Below are the code and all the weights of a small trained network. Each question names an input and a target symbol and asks about switching units off, where a switched-off unit gives its printed mean instead of its output.

import numpy as np


def w(rows, s, z=0):
    codes = np.array(rows[::2]) - 128.0
    scale = np.full(codes.shape[1], s)
    scale[-1] = z or s
    return codes * scale


def norm(h):
    return h / np.sqrt((h * h).mean(-1, keepdims=True) + 1e-5)


def f(y):
    return y / 2 * (1 + np.tanh(0.7978845608 * (y + 0.044715 * y**3)))


def softmax(a):
    e = np.exp(a - a.max(-1, keepdims=True))
    return e / e.sum(-1, keepdims=True)


def log_softmax(a):
    a = a - a.max(-1, keepdims=True)
    return a - np.log(np.exp(a).sum(-1, keepdims=True))


def net(x, mask):
    ids = ['αβδεηθλξπστφψω'.index(c) for c in x.split()]
    T = len(ids)
    res = E[ids] + P[:T]
    r = norm(res)
    for j in range(2):
        rows = slice(2 * j, 2 * j + 2)
        q, k, v = (r @ M[0][rows].T for M in (Q, K, V))
        z = softmax(np.where(np.tri(T) > 0, q @ k.T / 2**0.5, -1e9)) @ v
        o = O[0][rows]
        res = res + np.where(mask[j], z, o[:, -1]) @ o[:, :-1]
    y = f(norm(res) @ A[0][:, :-1].T + A[0][:, -1])
    res = res + np.where(mask[2:10], y, B[0][:, -1]) @ B[0][:, :-1]
    return log_softmax(norm(res)[-1] @ U[:, :-1].T + U[:, -1])


Q, K, V, O, A, B = {}, {}, {}, {}, {}, {}
E = w([
[137,94,173,51],'α',
[126,124,149,77],'β',
[144,135,88,130],'δ',
[145,86,129,155],'ε',
[172,66,62,171],'η',
[137,104,149,156],'θ',
[134,126,138,169],'λ',
[108,124,144,151],'ξ',
[126,146,105,90],'π',
[177,128,6,50],'σ',
[92,124,87,180],'τ',
[31,160,172,162],'φ',
[176,151,182,100],'ψ',
[94,12,98,136],'ω',
],0.017)
P = w([
[132,155,78,238],'0',
[7,196,218,168],'1',
[234,75,62,78],'2',
[11,197,209,165],'3',
[244,74,67,85],'4',
[17,197,210,163],'5',
[254,82,63,60],'6',
[20,200,212,164],'7',
[242,62,79,68],'8',
[16,199,214,157],'9',
],0.0042)
Q[0] = w([
[177,102,201,1],'h1',
[83,173,101,109],'h1',
[163,68,85,143],'h2',
[41,210,158,166],'h2',
],0.01)
K[0] = w([
[146,60,203,137],'h1',
[168,192,163,168],'h1',
[134,225,147,99],'h2',
[3,76,104,124],'h2',
],0.0055)
V[0] = w([
[208,255,120,185],'h1',
[136,91,203,112],'h1',
[147,181,1,176],'h2',
[92,65,193,109],'h2',
],0.0038)
O[0] = w([
[199,175,127,156,134],'h1',
[109,114,72,145,63],'h1',
[44,86,1,89,248],'h2',
[81,158,10,173,55],'h2',
],0.0052,0.0016)
A[0] = w([
[209,87,122,189,251],'n1',
[98,254,169,60,119],'n2',
[179,180,82,88,123],'n3',
[118,136,25,150,184],'n4',
[136,223,77,129,66],'n5',
[119,197,182,132,16],'n6',
[76,246,145,78,135],'n7',
[29,202,126,165,102],'n8',
],0.0094,0.0029)
B[0] = w([
[150,121,107,64,228],'n1',
[124,132,108,188,209],'n2',
[208,2,141,131,222],'n3',
[13,180,209,129,253],'n4',
[198,102,189,73,165],'n5',
[31,130,137,109,134],'n6',
[144,90,78,199,207],'n7',
[214,149,95,31,186],'n8',
],0.0076,0.0046)
U = w([
[131,164,248,97,136],'α',
[156,132,184,231,190],'β',
[70,102,207,87,67],'δ',
[43,64,82,159,32],'ε',
[101,100,78,184,74],'η',
[219,131,42,220,45],'θ',
[186,217,148,103,91],'λ',
[94,187,128,71,91],'ξ',
[156,10,193,169,107],'π',
[119,98,79,26,139],'σ',
[79,150,140,117,253],'τ',
[142,183,95,116,212],'φ',
[247,156,177,128,183],'ψ',
[78,50,129,137,110],'ω',
],0.012,0.0049)

Each question gives the input, a string of symbols that net reads in full, and the target symbol t.
The units are the heads (2 rows each of Q, K, V and O) and the neurons (one row each of A and B). Each row of codes is followed by its name. A weight is (code - 128) times the scale printed after its matrix; where a second scale follows, it is the last column's (O, A, B and U).
mask holds one flag per unit, heads first, then neurons. A switched-off unit (its flag False) gives its mean, the last column of its rows in O or B, instead of its output. The means were averaged over made-up inputs and are rounded, as every weight is.
A unit's drop is (log p(t) with every unit on - log p(t) with that unit switched off) / (log p(t) with every unit on - log p(t) with every unit switched off).
The circuit of an input: a set's keep is (log p(t) with only the set's units on - log p(t) with every unit switched off) / (log p(t) with every unit on - log p(t) with every unit switched off). Starting from all 10 units, units are removed one at a time, each time the one whose removal leaves the highest keep (on an exact tie, the one counted first), for as long as the keep stays at least 0.8.
units of the circuit, in order: the units of the circuit, biggest drop first
top k neurons: the k neurons with the biggest drops, biggest first
drop of u: that unit's drop, to one decimal
input ε φ ε σ π ξ, target φ: units of the circuit, in order	(n8; n3; n4; n5)
input ψ π σ σ ξ, target σ: units of the circuit, in order	(n1)
input ψ σ η σ ε ψ η ψ ξ η, target ε: units of the circuit, in order	(n3; n4)
input θ σ η θ φ, target φ: top 4 neurons	(n8; n3; n4; n7)
input α λ π, target π: units of the circuit, in order	(n3; n8)
input π ε ψ σ σ ε σ β ξ, target σ: top 3 neurons	(n1; n3; n4)
input π ε σ λ, target λ: top 4 neurons	(n8; n3; n4; n6)
input θ τ σ σ σ τ ψ σ σ θ, target α: top 4 neurons	(n7; n3; n8; n4)
input ψ π π ξ ε φ π σ ψ ψ, target β: top 3 neurons	(n2; n7; n4)
input σ σ σ σ φ ψ σ λ, target λ: drop of n8	0.7
input π σ σ σ σ β σ β λ, target σ: drop of n7	0.1
input σ π ε, target σ: drop of n1	0.7
input π σ φ η η ψ π ψ, target β: drop of n2	0.2
input σ ψ σ α π ω σ π, target θ: units of the circuit, in order	(n7)
